Here is a tiny trained network, its code and every weight. The questions are about switching its units off for an input and a target symbol, where a switched-off unit gives its printed mean instead of its output.

import numpy as np


def w(rows, s, z=0):
    codes = np.array(rows[::2]) - 128.0
    scale = np.full(codes.shape[1], s)
    scale[-1] = z or s
    return codes * scale


def f(y):
    return y / 2 * (1 + np.tanh(0.7978845608 * (y + 0.044715 * y**3)))


def softmax(a):
    e = np.exp(a - a.max(-1, keepdims=True))
    return e / e.sum(-1, keepdims=True)


def log_softmax(a):
    a = a - a.max(-1, keepdims=True)
    return a - np.log(np.exp(a).sum(-1, keepdims=True))


def net(x, mask):
    ids = ['αδζθμξπτφψω'.index(c) for c in x.split()]
    T = len(ids)
    res = E[ids] + P[:T]
    u = 0
    for l in range(2):
        r = res
        for j in range(2):
            rows = slice(2 * j, 2 * j + 2)
            q, k, v = (r @ M[l][rows].T for M in (Q, K, V))
            z = softmax(np.where(np.tri(T) > 0, q @ k.T / 2**0.5, -1e9)) @ v
            o = O[l][rows]
            res = res + np.where(mask[u + j], z, o[:, -1]) @ o[:, :-1]
        u += 2
        y = f(res @ A[l][:, :-1].T + A[l][:, -1])
        res = res + np.where(mask[u : u + 8], y, B[l][:, -1]) @ B[l][:, :-1]
        u += 8
    return log_softmax(res[-1] @ U[:, :-1].T + U[:, -1])


Q, K, V, O, A, B = {}, {}, {}, {}, {}, {}
E = w([
[145,153,105,198],'α',
[123,126,64,208],'δ',
[144,154,254,18],'ζ',
[79,97,143,74],'θ',
[87,154,153,77],'μ',
[100,81,170,77],'ξ',
[165,40,97,119],'π',
[53,162,123,133],'τ',
[62,129,65,29],'φ',
[160,117,126,160],'ψ',
[235,155,82,102],'ω',
],0.017)
P = w([
[110,41,1,104],'0',
[117,44,64,122],'1',
[128,58,110,128],'2',
[133,77,138,128],'3',
[133,105,151,140],'4',
[134,133,163,135],'5',
[135,141,173,120],'6',
[124,175,169,133],'7',
[119,183,164,146],'8',
],0.0081)
Q[0] = w([
[73,157,89,2],'L0H1',
[118,158,245,197],'L0H1',
[164,89,45,3],'L0H2',
[132,160,104,199],'L0H2',
],0.0092)
K[0] = w([
[79,97,114,170],'L0H1',
[147,184,182,149],'L0H1',
[235,96,107,124],'L0H2',
[168,26,255,110],'L0H2',
],0.014)
V[0] = w([
[114,114,234,125],'L0H1',
[173,3,154,220],'L0H1',
[192,166,195,47],'L0H2',
[216,93,122,155],'L0H2',
],0.0057)
O[0] = w([
[58,85,120,195,43],'L0H1',
[104,85,2,122,137],'L0H1',
[176,147,110,75,7],'L0H2',
[141,91,131,28,102],'L0H2',
],0.0055,0.0021)
A[0] = w([
[98,167,174,150,39],'L0N1',
[111,116,115,182,88],'L0N2',
[221,120,120,120,6],'L0N3',
[231,104,122,109,82],'L0N4',
[164,254,113,80,112],'L0N5',
[114,188,12,223,254],'L0N6',
[131,62,139,132,73],'L0N7',
[226,140,131,120,70],'L0N8',
],0.0089,0.0074)
B[0] = w([
[51,179,176,189,119],'L0N1',
[128,172,158,80,126],'L0N2',
[68,254,133,215,124],'L0N3',
[116,65,46,206,138],'L0N4',
[135,36,38,117,145],'L0N5',
[149,31,170,78,254],'L0N6',
[42,133,107,196,120],'L0N7',
[148,112,27,213,130],'L0N8',
],0.0081,0.0083)
Q[1] = w([
[191,29,57,217],'L1H1',
[231,151,217,137],'L1H1',
[246,2,169,79],'L1H2',
[40,247,153,145],'L1H2',
],0.0099)
K[1] = w([
[148,130,18,49],'L1H1',
[218,128,39,55],'L1H1',
[30,218,166,58],'L1H2',
[174,111,86,255],'L1H2',
],0.0076)
V[1] = w([
[110,116,164,204],'L1H1',
[13,140,94,33],'L1H1',
[218,253,172,28],'L1H2',
[154,130,207,207],'L1H2',
],0.0068)
O[1] = w([
[133,188,108,136,56],'L1H1',
[94,135,141,109,188],'L1H1',
[89,11,185,155,84],'L1H2',
[168,168,112,171,2],'L1H2',
],0.011,0.0046)
A[1] = w([
[109,67,139,194,69],'L1N1',
[198,94,222,202,187],'L1N2',
[69,125,174,198,233],'L1N3',
[61,99,104,104,177],'L1N4',
[181,2,83,78,183],'L1N5',
[86,79,90,87,3],'L1N6',
[53,229,129,170,109],'L1N7',
[61,239,63,171,50],'L1N8',
],0.0089,0.0055)
B[1] = w([
[29,129,109,161,146],'L1N1',
[38,86,14,181,167],'L1N2',
[33,186,172,169,148],'L1N3',
[74,160,101,122,174],'L1N4',
[186,225,113,104,249],'L1N5',
[77,175,12,183,147],'L1N6',
[7,175,168,224,133],'L1N7',
[161,1,171,156,130],'L1N8',
],0.0074,0.018)
U = w([
[48,128,153,11,218],'α',
[66,230,255,98,139],'δ',
[150,63,94,176,254],'ζ',
[75,122,71,235,36],'θ',
[200,141,119,71,90],'μ',
[146,198,122,152,10],'ξ',
[206,134,138,96,113],'π',
[245,36,56,210,181],'τ',
[151,163,71,113,16],'φ',
[243,72,155,72,174],'ψ',
[142,173,123,134,6],'ω',
],0.0085,0.0075)

Each question gives the input, a string of symbols that net reads in full, and the target symbol t.
The units are the heads (2 rows each of Q, K, V and O) and the neurons (one row each of A and B). Each row of codes is followed by its name. A weight is (code - 128) times the scale printed after its matrix; where a second scale follows, it is the last column's (O, A, B and U).
mask holds one flag per unit, layer by layer, with each layer's heads first. A switched-off unit (its flag False) gives its mean, the last column of its rows in O or B, instead of its output. The means were averaged over made-up inputs and are rounded, as every weight is.
A unit's drop is (log p(t) with every unit on - log p(t) with that unit switched off) / (log p(t) with every unit on - log p(t) with every unit switched off).
The circuit of an input: a set's keep is (log p(t) with only the set's units on - log p(t) with every unit switched off) / (log p(t) with every unit on - log p(t) with every unit switched off). Starting from the 12 units with the biggest drops (on a tie, the unit counted first), units are removed one at a time, each time the one whose removal leaves the highest keep (on an exact tie, the one counted first), for as long as the keep stays at least 0.8.
units of the circuit, in order: the units of the circuit, biggest drop first
k most important neurons: the k neurons with the biggest drops, biggest first
top k neurons in layer l: the k neurons of layer l with the biggest drops, biggest first
which heads matter: for each layer, one digit per head in row order, 1 if its drop is at least 0.15 and else 0, layers parted by /
input ξ ζ τ δ φ θ τ ξ, target δ: units of the circuit, in order : [L0N6; L0N5; L1N2]
input μ ψ α π ω φ α, target α: units of the circuit, in order : [L1H2; L0N6]
input θ τ φ θ α δ, target α: units of the circuit, in order : [L1H1; L0N6; L1H2]
input μ ψ δ ζ δ, target θ: units of the circuit, in order : [L1H2; L1N1]
input π ψ π τ τ ω, target τ: 2 most important neurons : [L0N4; L0N8]
input π π π ξ τ τ θ α θ, target δ: 4 most important neurons : [L1N7; L0N6; L0N5; L1N2]
input φ π θ δ ξ π π, target α: which heads matter : 10 / 11
input φ θ φ π ζ τ α, target θ: units of the circuit, in order : [L1H2; L1N2; L0N6; L1N1]
input μ π ξ ω τ δ ξ δ, target τ: 2 most important neurons : [L1N2; L0N6]
input π ξ θ δ ζ π ψ δ, target θ: units of the circuit, in order : [L1H2; L0N6; L1N2; L1N1]
input φ ψ π, target α: units of the circuit, in order : [L1H2]
input τ ζ μ θ φ τ, target δ: units of the circuit, in order : [L0H1; L1N3; L1N2]
input τ ξ δ μ π μ π ω δ, target τ: units of the circuit, in order : [L1H1; L0H2; L0N6]
input τ θ α, target ψ: which heads matter : 00 / 01
input τ ω ω θ ψ, target τ: top neuron in layer 0 : [L0N8]
input ω ψ ξ α φ ζ ψ, target θ: which heads matter : 10 / 01
input ψ τ α τ θ ω δ θ θ, target δ: top 4 neurons in layer 0 : [L0N6; L0N5; L0N4; L0N8]
input τ τ ξ ζ μ ω μ, target δ: top 4 neurons in layer 0 : [L0N6; L0N4; L0N8; L0N1]
input δ δ μ θ ξ α ω ψ, target τ: top 3 neurons in layer 1 : [L1N2; L1N4; L1N3]
input τ δ ζ τ α θ φ δ, target α: 2 most important neurons : [L0N6; L0N4]
input θ τ ξ τ ξ δ ξ, target δ: top 3 neurons in layer 0 : [L0N6; L0N5; L0N7]
